In the rows, 128 means zero.
Each row has a class, written as a number after it.
[122 145 108 103  94  89 101 124 135 172 157  96 209 146 116  81 118 167
 115 139 153 146 123 143  88 154 129 126 173 107 130  65 152 134 111 202
 119 110  94 117 108 116 142 136 100]  11
[132 129 117 118 145  92 133 147  90 118 115 122  95 143 129 153 142 112
 151 116 116 103 100 137 107 130 129 155 126 111 143 148 119 123 153 142
 133 159  75 163 134 120 129 129 141]  6
[134 119  88 140 125  81 169 139 118 120 130  91 105 145 158 141 137  83
 116 140 158  94 118 119 103 135 125 136 130 142 150 143 143 131 129 128
 133 161 138 176 163 126 139 171 160]  1
[101 131 156 151 133 114 165 138 124 157 120  84 170 127 136  95 104 165
 105 133 150 160 143 154 162 147 113 154 146 115 116  56 159 176 107 165
 113 118 158 124  87 145 113 133  94]  3
[119 118  71 168 142 103 142  82 132 118  85 133 157 155 129 148 132 115
 167 113  91  92 126 141 162 141 151 137 114 126 136 135  86 122 121  65
  95 122 129 182 109  61 121 156 145]  3
[154 120 102 111  96  85 122  85 165 113 130 133 111 156 138 138 126 128
 125 150 100 138 109 114 139 117  95 123 145 142 120 100 106 119 120 104
 120 122 112 165 136 104 137 149 135]  8
[136 141 195 109 121 171 127 132 137 151 143 120 128 131 125 115 120 174
 142  74 118 194 152 134 150 132 107 107 116 121 106 119 133 144 129 145
 130 147 135 114 129 151 139  74  84]  4
[ 97 150 162 140 149 123 130 151 140 141 136 100 161 102 107 142 105 165
 135 169 119 110 114 144 152 124 122 150 130 139 135  73 152 116 109 195
 171 132 118 151 135 158 111 162 156]  9
[118 116 106 119  98  80 115 101 122 121 124  83 134 140 108 144 149 141
 112 127 146 111 142 135  90 144 100 125 119 143 101 104 131 159 106  75
 104  92 141 127 165 116 108 112 162]  4
[130 135 106 150  99 132 141  92 142 123 115 113 150 133 117 130 141 142
 126 102 132 113 145 127 113 164  95 144 154 154 149 105 106 133 118 123
  92 112 154 148 121 121 147 151 157]  3
[ 56 166 133 113 119 114 111 111 141 178 140 145 135 130 135 126 126 156
 160  97 140 144 120 141 115 140 137 126 151 110 115 117 163 135 130 179
 139 100 181 127 176 145 127 136 150]  11
[138 120 118 143 178 184 137 140 105 119 120 147  73 106 131 109 120 108
  97 143  90 143 128 137 112 102 125 163 109  96 166 143 143 152 152  48
 108 151  97 146 126 129 143 140  68]  0
[114 145 133 136 152 141 156 106 155 124 112 124  93 162 147 106 115 112
 174  71  82 139 112 149 133 111 113 173 153  94 161  91 103 119 136 111
 135 126 109 111 128 141 138 125 141]  0
[133 145 139  99 129 118 129 116 143 125 120 104 124 139 131  89 108 120
 148 126 128 131 152 121  81 121 136 117 169 138 145 107 136 122 119 106
 152  98 153  95 105 156 135 123 134]  5
[133 103 114 117 132 142 142 106 108 100 125 106 133 142 138 149 112  90
  98 111 155 120 145  97  97 128 139 102 131 119 102 100 142 136 132 104
 128 105 126 156 127 117 137 146 123]  8
[108 125 165 132 122  72 164 130 109 165 140 103 134 149 145  97 143 149
 137  94 114 154 131 153 133 126 103 153 126  92 116 124 143 130 123 123
 116 124 123 133 130 158 100  84 132]  5
[122 102 129 163 114 104 173 107 126  89 111 116 131 154 137 121 134  98
  86 101 134 167 142 112 124  82 128 136 109 113 126 149 113 115 114  70
 146 134 103 134 135 154 140 116 142]  2
[129 107 160 119 139 156 103 146 135 132 139 131 110 112 137 112 118 139
 144 152 100 140 135 116  89 116  95 128 111 161 146 149 130 100 117  85
 101 124 118 146 122 144 145 119  77]  0
[121 128 111 100 161 107 130 156 128 168 165 107 127 127 157 152 122 133
 113  84 108 142 114 125 122 142 125 151 147 147 125  98 163 118 137 203
 137 137 117 184 157 152 102 114 152]  9
[106 144  69  97 137 130 112 121 148 164 153 114 155 147 130 146 123 164
 138 148 159  83 106 151 134 163 176 102 100 149 105 145 154 160 126 107
 111  97 140 138 149 125  95 163 148]  9
[ 90 148 144 114 149 115 138 187 127 165 120 106 115 123 131 149 114 144
 143 123 163  90 125 179 148 152 149 151 131 133 131 147 131 164 126 171
 138  71 150 118 101 161 127 102 157]  6
[160 118 149 152 139 141 171 145 113 154 130  97 124 135 146 110 164 147
  99 145 179 127 158 151 162 170 132 137 127 135 110  89 141 175  92 139
 106 133 177  96 136 103  98 145 151]  7
[170 124 122  88 152 152 110 151 115 136 167 104  52 117 139 139 122 165
 115 141 143 169 154 139 147 141 113 125 136 151 129 117 134 160 125 160
 109 118 144 117 159 138 118  88 139]  4
[106 122 140  97 121 143 133 125 151 151 124 124 105 132 145 150 119 144
 158 127 164 126  98 148 130 192  87 164 147  87 146 144 118 136 157 172
 123 134  95 125 104 137 149 131 120]  3
[117 137 124 146  94  93 121 121 100  96 130 132 127 123 126 112 127 126
 117 113 120  89 124 143 105 128  92 143 117 124 112 166 144 135 141 123
 138 144 130 145 159 124 128 111 137]  5
[145 163  95 169 115 117 152 101 141 155 134  99 128 147 113  91 136 178
 126  47 103 135 143 153 140 108 180 148 145 148 104 128 123 130 117 106
  95 112 155 134 136 163 125 135 148]  1
[154 102 163 104 144 111  87 184 162 109 151 126 124 111 128 137 127 163
  87 123  98 128 144 119 143  99  90 135 127 159 138 136 105 122 109 139
 127 137 102  75 111 154 143 102 105]  4
[131 125 138 135 129 142 119  86 135  97 120 104  91 128 105 108 139 172
 170 120 175 133 127 157  80 166  97 153 115 149 163 107 131 126 134 148
 121  88 105  38 143 134 148 118 156]  4
[112 126 134 117 147  97 153 141  91 111 140  99 121 150 135 143 142 155
 149 149 130 157 108 145 149 109 138  95  81 111 116  91 136 183 145 131
 120 166 101 124 151 141 101 123 128]  9
[150 109 120 100 138 123 125 120 164 110 106 115 109 130 139 135 143  88
 141 140  77 118 122 137 154 130 117 115 115 109 134 118 100 161 130  67
 133 134  95 153 138  96 148 143 128]  12
[173 144  94  89 155 185 126 123 116 108 125  62 104 120 133 125  82 158
 158 177 136  95 103 167 156 151 125 113 127 101 133  88 141 156 142 180
 142 126 106 111 125 116 128 164 142]  11
[ 88 142 157 115 113  85 106 108  75 115 113 128 141 126 132 110 121 117
 228 153 177 116 122 124  74 185 138 117 131  83 127 126 148  96 141 230
 159 139 145 133 162  74 115 101 123]  5
[103 132 129  90 184  82 148 119 157 147 150 118 138 155 172 101 152 139
 174 154 190 160 106 128 122 179 125 122 129 127 135 132 150 151 151 169
 109 101 102 124 126 142 134 151 145]  6
[130 121 141 138 143 153 168 134  85  93 109 107  76 126 128 138 110  88
  98 115 121 151 128 120 118  84 135 136 126  61 110 103 120 137 145  98
 156 154  88 145 175 161 105 151 144]  0
[125 136 139 172 105 127 148 135 114 152 113 112 130 119 116 118 120 142
 105  84 109 151 120 127 150 128  88 157 143 106 126  75 114 134 134 127
 120 129 141 126 140 126 138 127 158]  4
[158 149 118 177 116 141 153 140 106 138 136 130 136 115 117 135 122 154
  73 129 150 155 141 117 116 119 131 138 131 118 125 124 143 128 131 166
 135 168 136 130 126 155  97  96 121]  1
[106 104 126 123 171 121 136 121 150 159 113 147 115 124 137 146 124 121
 118 145 131 111 125 112 107 122 159 120 145 135 139 136 105 123 140 101
 119  84 120 148 115 140 138 143 132]  7
[135 112 126 131 141 102 141 179 108 157 137 114 151 139 156 133 133 147
  92 133 138 158 130 128 139 105 106 134 127 153 155 112 134 118 112 139
 118 138 132 160 138 121 129 121 139]  11
[109 121 138 130 194  97 164 118 161 120 128  78 144 140 143 142 114 133
 156 122 157 132 135 147  75 126 160 110  81 102 160 126 138 143 131 120
 143 108 100  97 159 175 103 101 117]  1
[143 144 117 156  85 128 122 117 137 130 127 144 147 143 129 162 124 132
  96 132 113 112 157  75 121  88 125 100 135 152  96 116 125  93  87  91
 144 140 163 159 144 127  89 139 154]  12
[128 129 127 135 158 140 152 145  91 154 147 119 188 140 129 149 133 136
 121 141 169 106 146 133  91 157  91 114 134 138 172  68 160  99 104 160
 138 137 113 156 127 103 110 133 166]  2
[100 110 127 123 158 111 165 104 144 118 136 122 103 148 125 123 143  98
 117 156  97 117 123 120 155 134  69 135 126 103 163 105 128 137 127  99
 134 122 106 171 113 103 159 171 160]  2
[162 118 116  61 173 156 108 120 174 144 130  99  91 145 120 159 103 159
 145 146 135 109 129 138 121 174 102  98 142 162 137  99 122 161 138 152
 141 118 129 133 113  99 129 117 117]  4
[ 88 124 142  73 175 136 120 143 120  94 146 162  75 138 156 101 143  94
 162 187 162 130 117 119 118 152 144  89 106  87 141 145 137 148 163 135
 102 103  79  92 114 117 161 128 117]  10
[121 108 125 125 142  91 128  92 122 137 157  91 148 154 140  92  97 167
 151 110 149 176 122 152 112 103 121 142 140 125 137 134 140 120 142 172
 140 116 131  80 148 163 123  85 128]  11
[133 122  97  79 134 125  91 128 115 137 132 143 114 105 146 144 111 104
 132 189 142 128  90 117 141 128 167  97 132 110  84 146 149 122 146 137
 140 116 128 124 144 110 129 139 141]  10
[135  91 138 138 167 155 140 164  98 143 146  94 129  99 134 115 107 124
  93 125 129 194 155 147 165 120 133  99 119  99 101 102 146 170 115 128
 152 132 146 124 157 134 139 151 142]  2
[130 107 155 139 108 118 145 126  89 141 156 117  95 153 115 109 128 130
 123  80 135 151 158 117 138 107  92 129 140 114 115 114 112 127 120  89
 109 124 164 108 149 116 119 151 144]  0
[106 129 148 131 129  96 118 202 136 140 128 129 167 133 149 163 159 138
 110 100 169  70 137 124  97 155 118 163 142 163 136 137 119 115 103 182
  93 147 139 147 121 120 149  97 126]  10
[121 144 130 113 123  83 148 149 136 128 140 116 119 133 162 110 127 123
 102  93 152 126 123 110 106 117 121 173 149 111 146 181 120 105 155 146
 115 118 140 141 154 157 167  93 141]  10
[110 118 100  71 171 126 120 115  80  74 116 106  85 135 134 159 120 131
 144 139 105 104 127 125 131 107 138 124 119 106 122 104 135 127 144 140
 124  98  95 140 107 135 102 112 133]  9
[113 158 118 168  69 158 147 158 116 140 124 113 165 163 119 101 134 158
  87 146 177 113 160 140 100 132 104 137 168 153 133  91 113 128  87  75
 135 106 154 106 100 145 137 140 202]  9
[134 112 103 120 150 111 135  99 128 119 139 140  48 144 134 128 146 120
 109  78  88 128 114 106 124 105  99 195 139 118 137 167 123 120 160  82
  93 141 121 151 136 132 124 129 117]  0
[ 93 134 134  99 148 124 104 128 139 143 103 127 160 129 127 126 128 178
 146 128 114 100  69 137 100 118 146 137 106 153 136 126 150 126 152 120
 125 107 122  90 120 160 112 106 120]  7
[140 158 149 142 123 147 134 157  99 173 138  94 190 109 121 132  97 182
 143 175 191 155 119 169 155 151 122 146 102 112 143 114 178 136 115 165
 151 151 147 105 109 132  91  90 106]  1
[149 128 162 128 128 122 175 113  97 201 162  91 115 168 134  87 121 170
 168 113 115 165 124 151 119 122 120 107 108 109 150  66 161 121 123  71
  94 115 143 105 136 129 106 145 112]  8
[135 111 118 134 117 146 129 144  99  97 135 118 160 156 104  91 116 117
  99 168 116 130 127 118 158 118 140 110 113 101 133  89 122 111 103 175
 120 127  77  93  75 109 125 140 125]  10
[140 144 142 126 136 130 118 131 136 150 140 157 142 112  95 149 124 136
 122 105  82 149 141  95 116 118 164  89 108  94 155 134 106 130 148 104
 123 147 131 130 128 113 128 128  90]  3
[129 135  88 116 107 121  95 135 146 113 123 122 126 146 141 159 125 128
 151 138 121  78 110 140  80 167  85 134 130 126 160 113 107 148 124 120
 133 161 128 129 161  78 143 129 126]  9
[ 78 129 133 138 134  78 100 144 116 190 124 164 196 132 165 135 122 175
 175  95 130 102 100 166  84 160 118 137 148 131 123 100 143 112 127 219
 106 143 116 150 148 105 115 101  80]  7
[115 101 140 122 122 126 102 134 124 119 125 130 125 106 142 138 126  84
 101 135 144  84 116 115 128 142 106 146 142 157 126 130 138 113 123 137
 136 116 164 157 179  96 141 129 151]  11
[167 122  89 109 142 126 109 131 113 125 138 114 113 101 111 148 110 136
  90 153 103 138 134 132 106 123 141 104 128 131 120 105 164 178 138 111
 127 153 116 116 104 129 112 161  87]  3
[169 108 105  81 104 124 132 107 153 132 128  64 116 121 146 126 142 122
 108 194 176 122 142 132 123 200 114 102 137  99  94 113 129 174 104  94
 122 109 155 134 172  87 133 196 154]  3
[111 137 148  87 100  80 129 154 146 192 144 124 167 147 132 156 137 168
 117 121 163 188 121 120 124 123 106 106 131 131 124 125 130 150 128 137
 117 135 145 153 130 129 161 115 104]  10
[132 160  92 101 124 137 124 136 151 122 139  93 146 116 138 137 108 140
 126  99 183  94 137 126 108 182 115  92 134 166 118 110 153 157 127 156
 127  86 184 120 156 126 131 158 182]  2
[ 96 133 111 128 136 141 175  95 143 123 107 102 123 161 153 114 126 144
 142 146 135 151  91 149 187 136 112 144 101  70 109 155 122 170 153 131
 118 142 140 147 146 140 146 129 141]  10
[124 110 124 124 130 145 142  98 140 137 126  96 155 139 130 130 139 147
 131 145 129 172 154 136 120 148 131  91  98 109 122 107 134 150  96  88
 118 106 129 122 138 127 127 154 128]  3
[134 135 132 121  99 129 144 115 153 117 104 151  85 151 134 141 157 126
 131  70 108 108 131 115 129 124  82 136 115 152 124 170  93 132 138  28
  84 129 148 153 124 118 135 139 123]  0
[151 131 111  93 145 106  97 123 131 140 138 121 112 124 143 150 105 148
 117 119 117 128 110 127 111  97 138 114 112 137 122 130 152 142 137  64
 153 117 144 113 182  99 128 144 120]  7
[155 151 167  89  74 114 130 117 142 141 120  86 145 137 119  89 144 159
 166 119 128 179 106 126 148 139 130 110 145 143 112  95 104 148 132 144
 123 140 155 105 154 147 131 126 152]  7
[ 94 117 137 143 129 138 110 121 114 132 156 156 130 131 147 102 141 167
 106 109 102 134 128 146 105 107  84 119 107 134 122 115 169 118 110 117
  94 125  98 123 174 147 129 154 105]  11
[ 90 128 132 133 157  72 145 121 135 129 157 102 215 119 157 121 134 119
 117 114 169 119 125 120  99 153 116 147 146 123 125  71 179 130 125 198
 119 111 132 139 160 160 112 153 154]  8
[123 135 134  79 122 119 102 179 153 152 111 121 119 138 138 113 119 145
 130 153 140  95 141 147 131 150 148 106 139 164 139 126 119 142 101 137
 110  94 174 116 120 117 104 114 110]  11
[ 93 128 138 121 146  95 133 143 156 168 102 113 173 129 156 117 151 179
 156 123 132 115 106 153 108 160 138 130 137 138 116 112 126 135 126 199
 127 106 128 145 118 121 170 131 132]  7
[121 123 167 132 163 108 137 149 104 140  97 140 121  89 138 147  99 140
 142  63 114 120 127 136 126 131 118 132  96 112 117 109 135 128 158 160
 101 117 131 163 135 103 103  99  42]  0
[114  92 173 158 126  94 127 161 140 140 126 153 159 127 124 131 138 133
 109 146 139  71 125 123 142 150 141 122 126 122 111 115  80 109 114 171
 118 133 119 109 118 105 106 110 111]  9
[108 130 115 112 175 101 158 155 114 150 113  97 112 110 165 147 103 102
 139 145 145 143 118 121 110 139 137 126 114  69 136 142 148 159 153 122
 129 100 115 143 111 152 141 158 112]  6
[124 129 125 100 148 117  94 175 142 192 123 145 161 118 175 141 136 166
 158 112 137 114 101 131 130 180 115 117 127 151 116 147 138 116 139 171
  99 142 181 146 151  91 103 105 120]  11
[166 176 140 116  59 165 123 115 134 156 135  66 169 127 123 108 115 168
 165 115 144  96 129 156 102 168 113 120 153 116 102 117 140 142 114 144
 121 166 160 119 147 142 132 140 121]  11
[ 77 141 138  95 104 141 121 160 127 122 152 128 110 159 174  80 151 124
 179 179 152 150 112 122 143 175 142 106 124 128 103 147 121 130 129 167
 106 115 111 148 113 138 149 100 161]  9
[152 127 122 112  98 109 146  93 156 151 101  65 139 164 127  98 134 137
 198 147 116 149 130 143  94 159 113  99 147 105 122  98 105 121 106  91
 130 134 127 110 102 126 125 149 142]  1
[142 123 141 139 123 115 148 155 125 108 108 101 131 134 102 110 125 125
  76 109 120 124 131 132 136  99 142 154 126 125 129 130 121 129 119  89
 150 150 114 123 123 151 111 128 135]  2
[107 151 116 129 104 158 105 154  77 160 129 152 173 122 132 142 104 154
 133  92 156 104 135 111 110 156 127 124 149 132 127 104 165  84 128 252
 138 131 154 162 126 106 108 114 124]  12
[120 129 148  71  97  62 114 120 118 132 130 109 116 130 147 100 108 134
 143  95 121 130 118 131 148  76 128 129 135 180 110 176 150 114 142  81
 113  97 184 120 141 170 111 103 114]  11
[146 143 144 139 124  79 155 154 157 149  90  72 137 118 137 133 111 146
 147  95 150 111 143 165 148 162 121 158 143 106 124  89 105 127 105 161
 137  84 143 110  96 111 119 109 142]  1
[122 149 159 119  69  94 134 130  91 163 141 141 145 143 148 107 128 146
 131 126 147 119 134 125 125 131 123 121 154 104 108 127 139  77 111 212
 127 142 152 155 156 118 101  97 114]  11
[100 116 186 149 150 108 156 134  89 146 114 183 105 107 149  99 123  92
 116 140 145 124 121 103 132 132 112 148 121 145 145 114 167  77 144 124
 117  96 119 152 114 112  94 134 113]  7
[122 104  98 109 176 142 139 114 111  98 115  92  60 126 135 148 102 117
 110 125  82 177 114 105 125  93 142 128 111  98 139  98 137 159 153  82
 124 120 113 134 142 156 120 145 124]  3
[ 92 138 129  85 121  77 101 144 137 147 110 101 159 127 165 116 154 166
 173 145 153 121 109 167 142 185 110 168 160 114 116 106 127 142 114 154
 104 108 152 136 149 100 135 122 156]  3
[128 112 138 148 143 115 161 126 134 118 122  98 149 139 128 134 140 106
 133 126 119 139 113 122 144 119 145 157 119  97 151 139 102 109 124 136
 150 170  99 157 142 137 143 114 151]  2
[157  99 107  63 107 131  96 118 117 118 149 107 143 165 130 136 136 127
 138 205 149 117 113 113 151 155 121  80 143 122 101 105 115 137 102 152
 132 151 123 109 129 106  90 133 156]  5
[126 135 152 122 157  79 151 140 106 119 137 120 116 117 124 119 115 180
  90  50  89 144 144 108 146  86 137 103 112 126  94 108 147 121 152 155
 118 108 146 113 150 172  72 146 136]  3
[106 162 165  91  80  81 153 122 140 150 127 112 140 143 148 104 117 106
 175 104 155  82 100 115  89 150 141 104 154  80 110 124 120 121 155 155
 100 132 128 110 136 157 145 138 101]  10
[140 149 114 110 110 117  82 179 115 105 111 108 192 137 118 141 133 172
 166 130 145 104 115 136 122 154  98 137 136 149 177 111  82  96 109 163
 137 159 145 140 171  72 139 107 184]  2
[ 83 151 171 144 133 106 141 157 114 170 135 123 151 145 154  96 132 164
 164  97 163 155 137 136 114 162 167 152 136 116 118 120 148 113 122 174
 106 126 142 135 125 138 106  91 113]  3
[118 151 115 160 110  87 117 153  74 139 133 156 122  91 159 157 123 142
 128 126 131 123 135 126 100 131  95 173 147 140 153 116 164 111 126 215
 122 177 174 174 158 105 126 111  88]  9
[118 142 152 139  79 134 128 140  84 174 129 123 158 146 132  87 130 166
 152 135 163 144 136 131 121 140 126 118 119 117 126 152 127  94 101 102
 109  98 180 102 149 126 119 125 142]  6
